In the rows, zero is written as 128.
Here are made-up objects, facts about them, and rows of numbers that follow some of those facts. Name the object behind each unnamed row.

How the objects are related:
Ψ: uses; Ω: belongs to class
koponel Ψ klesur; koponel Ψ dogun; raramun Ψ vonotra; raramun Ψ pagir; raramun Ψ digrel; raramun Ψ nisus; fasi Ψ nazon; gitrakek Ψ graskor
regroduk Ψ febron; regroduk Ψ klezel; broklel Ψ sapivil; broklel Ψ nafler; stegreplim Ψ moten; stegreplim Ψ vakas; salam Ψ lagu; napur Ψ dratek
napur Ψ vapum; skomin Ψ guflem; skomin Ψ flubron; skomin Ψ sapivil; nastagen Ψ febron; nastagen Ψ napur; nastagen Ψ naskim; pletos Ψ tremefol
zovos Ψ pifi; rese Ψ tremefol; rese Ψ broklel; stadun Ψ skistibe; skapas Ψ rese; skapas Ψ fasi; grogin Ψ pemum; nedasul Ψ koponel
nedasul Ψ lipor; nedasul Ψ pemum; brezus Ψ skizik; dreskun Ψ flomol; bivi Ψ tiver; bivi Ψ klezel; flazer Ψ skogruzo; nazon Ψ tufim
nazon Ψ muzo; gevor Ψ modras; vozul Ψ skapas; vozul Ψ gitrakek; vovak Ψ flubron; gratrun Ψ pifi; kabe Ψ nisus; vide Ψ moten
vide Ψ kolis; vide Ψ safufles; fluflur Ψ vonel; kluzil Ψ brugos; kluzil Ψ ploskun; kluzil Ψ klaska; kluzil Ψ regroduk; kluzil Ψ sapivil
stofo Ψ fatum; greto Ψ flubron; greto Ψ stazoklen; zogek Ψ ginos; ploskun Ψ nudros; ploskun Ψ ranen; ploskun Ψ greto; sapivil Ψ klaska
rela Ψ fatum; rela Ψ tipes; saflefluk Ψ vakas; saflefluk Ψ buki; fipam Ψ fliba; fipam Ψ lisilol; drodrum Ψ plumen; drodrum Ψ druses
steplun Ψ flokem; steplun Ψ bino; tremefol Ψ dogun; tremefol Ψ drotri; gubra Ψ brugos; gubra Ψ pemum; gubra Ψ dutrasti; gubra Ψ zuvel
gubra Ψ miba; gubra Ψ gitrakek; vonel Ψ safufles; vonel Ψ gratrun; studar Ψ flubron; stonek Ψ tipes; stonek Ψ klinir; grogezon Ψ dreskun
grogezon Ψ stise; dratek Ψ studar; bigro Ψ nedasul; brugos Ψ graskor; brugos Ψ trugrove; betratrek Ψ fipam; betratrek Ψ moste; betratrek Ψ stegreplim
betratrek Ψ klinir; betratrek Ψ vapum; zuvel Ψ truskam; ristik Ψ vakas; ristik Ψ dutrasti; vugum Ψ pagir; nuskorul Ψ tipes; klemi Ψ skogruzo
klemi Ψ klinir; nubrek Ψ koponel; vonotra Ψ graskor; vonotra Ψ bikliva; lono Ψ klinir; lono Ψ nisus; klesur Ψ stazoklen; stivoden Ψ zogek
stivoden Ψ ranen; nudros Ψ febron; nudros Ψ pleda; nudros Ψ klaska; plubrar Ψ greto; veklu Ψ fliba; veklu Ψ begri; stabelin Ψ groku
stabelin Ψ plubrar; stabelin Ψ velus; vupur Ψ dratek; vupur Ψ truskam; vobrom Ψ napur; digrel Ψ zabrar; flokem Ψ gratrun; flokem Ψ buki
fliba Ψ pleda; fliba Ψ gadidos; fliba Ψ velus; fliba Ψ nisus; grugrige Ψ badira; grugrige Ψ brezus; guflem Ψ naskul; plosta Ψ vugum
zabrar Ψ buki; nafler Ψ lono; nafler Ψ stise; nafler Ψ bikliva; pigra Ψ bikliva; ploler Ψ zastaklel; ploler Ψ kolis; ploler Ψ stegreplim
bedri Ψ gratrun; drotri Ψ guflem; klople Ψ vonotra; ginos Ψ nudros; ginos Ψ napur; gosi Ψ lipor; gosi Ψ stonon; lisilol Ψ ploskun
lisilol Ψ pigra; lisilol Ψ broklel; lisilol Ψ brustu; tuni Ψ pemum; tuni Ψ ristik; fatum Ψ naskul; fatum Ψ velus; kolis Ψ veklu
brustu Ψ pemum; trugrove Ψ guflem; nugok Ψ dogun; nugok Ψ pligrek; nugok Ψ zusto; klezel Ψ saflefluk; skabrem Ψ brodu; lipor Ψ lono
flaflo Ψ fere; tufim Ψ febron; greplepa Ψ plarir; moste Ψ vakas; moste Ψ studar; moste Ψ stazoklen; plumen Ψ taben; plumen Ψ skistibe
sugron Ψ kolis; druskabo Ψ pligrek; klagor Ψ brustu; klinir Ψ nudros; klinir Ψ ranen; velus Ψ guflem; naskim Ψ nudros; naskim Ψ ploskun
naskim Ψ zuvel; plibrur Ψ klople; stise Ψ nisus; nefe Ψ fatum; nefe Ψ flazer; skavis Ψ muzo; skavis Ψ grogezon; skavis Ψ bino
stazoklen Ψ truskam; modras Ψ gadidos; nisus Ψ skizik; nisus Ψ flomol; badira Ψ fatum; badira Ψ pleda; badira Ψ pifi; drubru Ψ flokem
drubru Ψ plibrur; dutrasti Ψ naskul; dutrasti Ψ naskim; pleda Ψ stabelin; ranen Ψ flomol; stonon Ψ zuvel; stonon Ψ veklu; stonon Ψ klinir
kekebra Ψ graskor; kekebra Ψ pagir; zadan Ψ kolis; zadan Ψ gratrun; topla Ψ skavis; taben Ψ nafler; drubron Ψ digrel; drubron Ψ begri
tepo Ψ begri; tepo Ψ nisus; skistibe Ψ skizik; skistibe Ψ griga; fliplal Ψ griga; pudrebol Ψ koponel; pligrek Ψ gratrun; pligrek Ψ begri
groku Ψ vakas; groku Ψ stazoklen; kenak Ψ dreskun; seskun Ψ flunopus; seskun Ψ bikliva; driklem Ψ veklu; driklem Ψ dretrar; roda Ψ napur
febron Ψ stazoklen; febron Ψ plubrar; febron Ψ flomol; vapum Ψ plubrar; togron Ψ pigra; togron Ψ pudrebol; togron Ψ vugum; gadidos Ψ pifi
gadidos Ψ naskul; lagu Ψ zuvel; taklan Ψ begri; skogruzo Ψ regroduk; skogruzo Ψ flomol; skizik Ψ vovak; skizik Ψ zuvel; brosivo Ψ graskor
brosivo Ψ vide; brosivo Ψ tepo; brosivo Ψ nikis; brosivo Ψ klople; dogun Ψ zuvel; tipes Ψ nefe; tipes Ψ pudrebol; tipes Ψ lisilol
pebre Ψ lipor; koponel Ω 716; raramun Ω 345; fasi Ω 716; tiver Ω 19; gitrakek Ω 716; regroduk Ω 716; broklel Ω 716
stegreplim Ω 19; salam Ω 716; napur Ω 19; skomin Ω 345; nastagen Ω 629; dazak Ω 496; nikis Ω 629; pletos Ω 801
zovos Ω 716; rese Ω 716; fere Ω 542; rakir Ω 629; stadun Ω 345; skapas Ω 19; pagir Ω 716; pifi Ω 716
grogin Ω 345; nedasul Ω 716; brezus Ω 19; dreskun Ω 542; bivi Ω 345; flazer Ω 345; nazon Ω 345; gevor Ω 19
vozul Ω 542; vovak Ω 716; gratrun Ω 19; kabe Ω 19; zastaklel Ω 716; vide Ω 716; fluflur Ω 19; buki Ω 496
kluzil Ω 716; gruzur Ω 542; brovin Ω 716; druses Ω 716; stofo Ω 629; greto Ω 716; zogek Ω 716; ploskun Ω 19
sapivil Ω 542; rela Ω 496; saflefluk Ω 716; fipam Ω 716; drodrum Ω 19; steplun Ω 716; tremefol Ω 19; gubra Ω 716
vonel Ω 801; studar Ω 496; stonek Ω 345; grogezon Ω 716; dratek Ω 629; bigro Ω 345; brugos Ω 716; betratrek Ω 716
zuvel Ω 716; ristik Ω 716; vugum Ω 801; nuskorul Ω 629; klemi Ω 716; nubrek Ω 801; vonotra Ω 716; lono Ω 542
klesur Ω 801; stivoden Ω 716; nudros Ω 19; plubrar Ω 345; veklu Ω 345; stabelin Ω 716; vupur Ω 716; vobrom Ω 716
digrel Ω 716; flokem Ω 629; fliba Ω 629; grugrige Ω 345; guflem Ω 19; plosta Ω 345; zabrar Ω 19; nafler Ω 19
pigra Ω 716; ploler Ω 716; safufles Ω 19; bedri Ω 19; drotri Ω 19; klople Ω 345; ginos Ω 716; gosi Ω 542
lisilol Ω 542; tuni Ω 716; fatum Ω 716; kolis Ω 629; begri Ω 716; brustu Ω 716; trugrove Ω 345; bikliva Ω 542
nugok Ω 542; klezel Ω 716; stomim Ω 345; skabrem Ω 801; pemum Ω 19; bino Ω 629; lipor Ω 716; plarir Ω 716
flaflo Ω 716; tufim Ω 629; greplepa Ω 716; moste Ω 716; naskul Ω 716; plumen Ω 345; griga Ω 716; sugron Ω 345
druskabo Ω 716; klaska Ω 716; klagor Ω 19; klinir Ω 542; velus Ω 629; naskim Ω 716; plibrur Ω 345; dretrar Ω 19
stise Ω 801; nefe Ω 542; skavis Ω 496; stazoklen Ω 716; modras Ω 496; nisus Ω 801; badira Ω 345; drubru Ω 19
zusto Ω 716; vakas Ω 801; dutrasti Ω 19; pleda Ω 19; ranen Ω 19; stonon Ω 496; kekebra Ω 716; zadan Ω 345
topla Ω 716; flomol Ω 19; taben Ω 345; drubron Ω 716; tepo Ω 19; muzo Ω 716; skistibe Ω 19; fliplal Ω 716
flubron Ω 716; pudrebol Ω 19; flunopus Ω 345; pligrek Ω 716; graskor Ω 345; groku Ω 716; kenak Ω 801; seskun Ω 345
brodu Ω 629; filu Ω 19; moten Ω 801; driklem Ω 716; roda Ω 716; febron Ω 716; miba Ω 19; vapum Ω 19
togron Ω 716; gadidos Ω 716; lagu Ω 345; taklan Ω 19; skogruzo Ω 801; skizik Ω 345; brosivo Ω 716; dogun Ω 629
truskam Ω 19; tipes Ω 716; pebre Ω 542

Some objects and their rows:
drubron: [128  90 143 110 135 123 150 123 127 118 127 130 126 140 203 132 109 138
 121 113 143 111 134 128 105 123]
fipam: [106 133 139 111 121 129 126 132 129 138 133 110 115 125 200 127 146 138
 128 124 142 119 127 113 139 116]
brugos: [106 122 129 107 116 126 146 121 122 127 118 135 111 121 159 114 134 134
 140 114 134 108 139 124 137 117]
nedasul: [134 123 122  96 115 111 130 127 120 105 107 149  92 125 184 122 134 135
 143 120 141 106 158 125 133 113]
lipor: [118 122 105 115 123 133 136 135 120 124 119 128 116 120 155 121 134 144
 141 130 140 106 131 132 145  98]
fatum: [120 139 141 110 112 146 108 115 120 131 122  96 133 117 173 125 155 157
 131 132 129 114  91 109 150 146]
zovos: [136 117 149 105 122 135 120 104 121 114 127  98 124 132 201 131 122 151
 121 129 127 119 106 105 122 157]
gadidos: [123 130 144 106 116 144 108 110 121 131 128 105 136 124 188 126 128 156
 124 137 132 119 103 112 139 152]
lisilol: [123 136 114 214 122 108 119 124 144 189 104 120 138 130  99 136 210 135
 134 110 120 150 166 112 115 151]
skogruzo: [116 156 128 200 138 106 115 146 135 138 140 132 177  94  99 131 178 136
 122 106 114 133 135  85 115 111]
nuskorul: [116 135 110 154 118 144 140  97 124 195 142 163  77 138 159 141 184  92
 150 126 133 150 109 163 115 213]
zuvel: [115 123 104  99 116 146 125 132 114  99 113 121 114 119 152 124 144 140
 136 144 131  99 126 122 164  83]
driklem: [130 110 139 102 134 123 121 125 130 124 121 120 127 139 221 137 115 140
 124 127 141 114 132 117 118 122]
klaska: [ 94 133 116 123 111 159 144 128 126 113 135 117 115 108 138 113 146 146
 135 127 125 109 107 121 156  82]
pemum: [126 131 115  98 114 145  94 130 120 161 118 115 136 146  28 109 125 121
 124 146 128 111 143 156 174 120]
begri: [101  94 112 108 134 175 137 124 123 108 122 100 146 122 140 129 111 159
 122 143 135  91 110 133 139 108]
miba: [139 134 128 101 120 125 102 129 125 153 120 124 130 157  51 113 119 125
 131 141 129 118 147 154 160 129]
zastaklel: [102  93 129 102 133 158 132 124 126  96 122 118 137 130 165 127 115 138
 112 131 133  99 131 117 138  87]

Rows to name:
No name comes twice in this set of rows, the named rows included.
[119 115  97 219 130 121 110 143 139 180 117 101 144 128  90 140 191 150
 130 112 126 141 160 125 107 120] -> lono
[135 109 123 215 122  96 133 114 133 142  94 130 137 146  74 133 181 118
 136 103 110 146 176 117  96 147] -> vozul
[133 127 143 133 124 141 118 129 137 130 144 105 128 154  59 117 100 118
 119 126 119 123 129 138 147 108] -> tiver
[100 135 108 161 118 179 125  92 119 187 140 139  93 140 131 148 184 104
 131 150 120 145  87 153 140 215] -> velus
[150 106 168 128 140 112 123 124 139 149 148 116 139 169 102 125  88 120
 117 116 130 127 135 141 110 157] -> drubru
[169 136 121 125 125 123  82 139 127 155 142  93 123 153  99 134 115 138
 131 147 131 132 120 146 146 133] -> brezus
[153 137 143 113 123 106 101 131 134 174 131 119 111 160  90 116 130 118
 135 129 138 134 153 142 144 138] -> klagor
[124 150 118 174 136  99  89 137 126 117 107 146 166 100  98 130 172 123
 122 121 112 126 169  94 133 100] -> klesur
[190 137 116 131 136  93  88 145 129 134 148 104 113 167 105 134  93 130
 141 128 132 139 126 152 123 129] -> drodrum
[109 128 145 108 127 116 135 136 137 115 141 134  84 139 241 133 136 122
 119 107 139 131 147 109 138  84] -> betratrek
[ 84  93 105 137 140 194 145  92 126 163 129 138 112 148 135 158 139  92
 112 151 129 126 123 170 120 189] -> kolis

The same objects again, as new rows of numbers:
Some rows with their names:
klesur: [121 129 194 124 142 122 135 239 116 117 124 109 135 128 152 161 121 121
 126 171 138 118 133 123 118 138 122 115 121 124 107 197 111  88 121 151
 103 124]
skabrem: [121 129 180 136 155 123 143 193 117 117 125 108 135 147 140 137 123 132
 125 163 147 120 125 124 117 134 114 113 119 122 107 167 112  86 117 147
 101 123]
stegreplim: [122 130 195 121 103 148 120 130 119 120 131 123 135 214 128 164 143 135
 125 117 122 137 135 132 121 125 169 117 126 120 121 119 107 121 133 136
 105 144]
drotri: [122 130 174 132 107 162 121 110 117 120 124 126 146 220 127 138 143 132
 147 117 128 129 123 125 127 124 165 123 119 122 129 118 108  96 153 122
 106 135]
lagu: [121 127 121 115  94 119 132 118 139 117 125 125 129 127 132 108 138 111
 139 118 136 140 124 132 117 125 161 122 131 135 108 122 109 118 163 148
 102 121]
flaflo: [135 126  85 128 127 119 128 120 138 142 123 129 124  89 126 120 123 122
 122 126 127 118 120 123 139 126 102 141 128 128 132 122 160 143 116 107
 163 120]
grogin: [122 128 117 114 129 116 125 110 123 120 130 132 123 118 129 109 133 121
 127 117 130 145 121 131 117 124 154 112 134 131 109 128 108 107 152 138
 105 124]
fatum: [133 127  87 138 116 119 120 111 145 140 122 127 124  93 127 114 123 123
 130 132 131 118 121 122 149 142 102 158 121 123 142 121 182 113 117 106
 132 119]
skavis: [131 128  98 114 218 118 122 110 141 117 172 110 125 112 141 109 119 137
 122 134 121 168 123 122 120 125 134 112 164 144 107 119 105 123 143 123
 106 119]
flokem: [122 130 180 127  95 116 124 181 116 116 125 155 124 151 123 153 146 136
 140 120 129 137 149 155 119 125 119 137 119 133 145 132 104 138 117 144
 107 146]
buki: [138 128  96 114 196 116 131 111 137 117 172 108 127 126 137 113 119 138
 124 128 120 183 123 123 119 129 138 114 177 164 108 119 106 144 144 119
 105 120]
drubru: [122 130 187 125 105 150 120 115 119 121 131 119 135 222 126 149 140 138
 134 117 124 136 133 131 120 125 164 116 123 121 118 122 108 123 130 138
 105 141]
flomol: [121 132 169 143 118 163 119 112 117 121 139 109 145 213 125 155 127 150
 126 117 122 121 146 133 121 125 180 113 122 120 159 123 111 140 130 149
 106 155]
zadan: [122 129 113 115 104 118 123 115 120 119 132 121 124 125 127 111 137 132
 130 117 128 169 120 145 117 123 159 111 138 139 106 130 107 108 134 141
 105 124]
fipam: [133 126  87 127 135 118 126 121 136 146 123 125 123  88 125 120 122 126
 124 127 128 118 119 123 138 126 102 138 127 129 130 123 164 140 117 107
 163 120]
driklem: [134 127  85 126 122 118 129 122 136 149 122 126 123  89 125 122 121 122
 122 124 128 118 119 124 134 128 102 140 128 131 130 123 165 147 116 107
 166 120]
gitrakek: [135 127  86 126 160 120 127 116 130 135 121 141 124  87 127 116 121 123
 123 123 130 119 120 121 139 124 102 136 128 125 127 123 161 141 118 106
 167 120]
vide: [135 127  86 125 119 116 128 126 131 147 124 129 123  90 126 125 123 125
 123 125 126 118 119 124 135 128 102 139 131 132 128 122 170 148 117 107
 166 120]

Which object is each row?
No name comes twice in this set of rows, the named rows included.
[121 130 182 132 122 117 143 210 118 117 123 108 134 160 136 146 123 143
 121 168 144 131 123 123 117 146 113 111 122 121 107 163 111  86 116 148
 102 121] -> vonel
[133 126  87 136 106 116 122 112 141 148 123 123 124  96 125 118 122 129
 129 131 127 118 121 125 141 144 102 152 124 130 140 118 183 127 116 105
 135 119] -> gadidos
[141 126  86 135 122 117 139 124 134 151 122 126 123  91 123 130 120 135
 124 122 123 118 120 123 127 132 103 133 139 158 160 126 161 167 116 106
 151 119] -> begri
[122 129 190 123 103 163 120 116 117 120 127 125 139 222 126 139 141 125
 139 118 126 131 130 126 120 125 163 117 122 121 116 121 109 120 141 134
 105 137] -> tremefol
[123 127 190 120  93 139 131 182 119 117 124 164 133 146 123 122 147 112
 156 117 143 119 162 137 118 122 119 162 119 127 141 121 105 148 130 151
 102 138] -> dogun
[123 131 185 124  94 135 120 122 118 119 132 115 137 233 124 155 140 148
 138 117 123 154 130 137 118 124 165 114 124 122 114 122 107 130 121 138
 106 136] -> bedri
[122 128 184 125 109 120 122 178 117 118 123 164 124 129 123 149 146 119
 130 120 131 120 158 144 126 124 122 144 117 122 152 143 105 125 121 145
 106 156] -> dratek
[142 127  86 142 116 120 132 112 144 134 122 133 124  97 123 118 120 122
 122 122 126 118 120 122 144 141 102 154 129 137 172 118 158 144 117 105
 131 120] -> naskul
[137 127  96 114 209 120 130 111 143 117 170 108 127 125 138 111 120 134
 125 127 120 172 123 123 120 128 137 113 172 164 108 121 106 143 149 119
 105 119] -> dazak
[123 128 110 114 124 116 119 109 132 121 129 132 124 111 132 110 139 120
 128 117 129 140 120 132 117 124 162 116 130 125 116 156 107  92 164 132
 105 124] -> skomin

The same objects again, as new rows of numbers:
Known rows:
tremefol: [161 113 111 165  88 133 207 191 135  92  81 127 108  88]
bedri: [152 105 108 166  99 125 189 189 128  61  96 132 105  71]
klagor: [161 113 110 163  93 138 195 194 134  90  76 141 101  82]
dretrar: [156 113 115 169  93 142 195 187 140  87  81 140 103  76]
stegreplim: [152 107 123 156  98 128 188 188 142  85  75 147 109  71]
stomim: [162 142 100 145 114 103 150 155 146 121 120 136 114 112]
veklu: [168 145  99 130 108  79 153 161 132  85 131 142 123 139]
modras: [151 113  85 122 139 105 162 170 150 110 144 133 125 124]
dazak: [147 111  95 129 131 110 158 158 153 118 142 139 120 123]
gosi: [192 117  86 146  99 113 173 167 157  95  92 133 114 107]
flokem: [159 118  96 180 105  87 156 174 133  82 115 142 111  78]
stofo: [166 131  91 176 106 104 171 193 140 112  99 136 116  92]
naskim: [145 133 115 152 100 122 190 167  77 127 103 121  97 106]
flubron: [118 140 137 138 108 128 176 177 125 108  99 147 115  87]
vonotra: [120 152 125 150  98 146 184 172 129 110  94 164  96 107]
fatum: [119 150 110 131 130 133 197 202 115 100 108 123 123  87]
vupur: [128 135 133 140 102 121 179 171 107 108 104 139 113  98]
vugum: [161 112 114 177 149  97 170 180 158 140 125 142  82 149]

Name these rows:
No name comes twice in this set of rows, the named rows included.
[166 128 120 160  95 145 197 208 128  64  83 145 131 113] -> kabe
[162 116 108 157 104 136 196 203 126  86  78 138 105  79] -> pleda
[129 141 127 140  97 117 187 171 111 111  98 141 106 106] -> koponel
[174 125  94 178 114 108 158 192 120 124  92 150 109  85] -> tufim
[112 138 122 152 117 130 175 174 109  88 117 134 104  76] -> pifi
[114 138 123 141 111 105 172 175 101  56 127 140 113  98] -> pligrek
[117 139 121 146 116 127 178 177 105  91 116 134 109  85] -> zovos
[158 138  96 139 119  84 145 152 134  93 135 135 111 110] -> zadan
[173 141  97 163 110 101 174 210 131  86 101 145 138 120] -> fliba
[165 115 111 162  88 134 202 190 135  93  75 141  97  89] -> pudrebol
[127 138 138 134 107 122 182 180 118 109  96 140 126  97] -> vovak

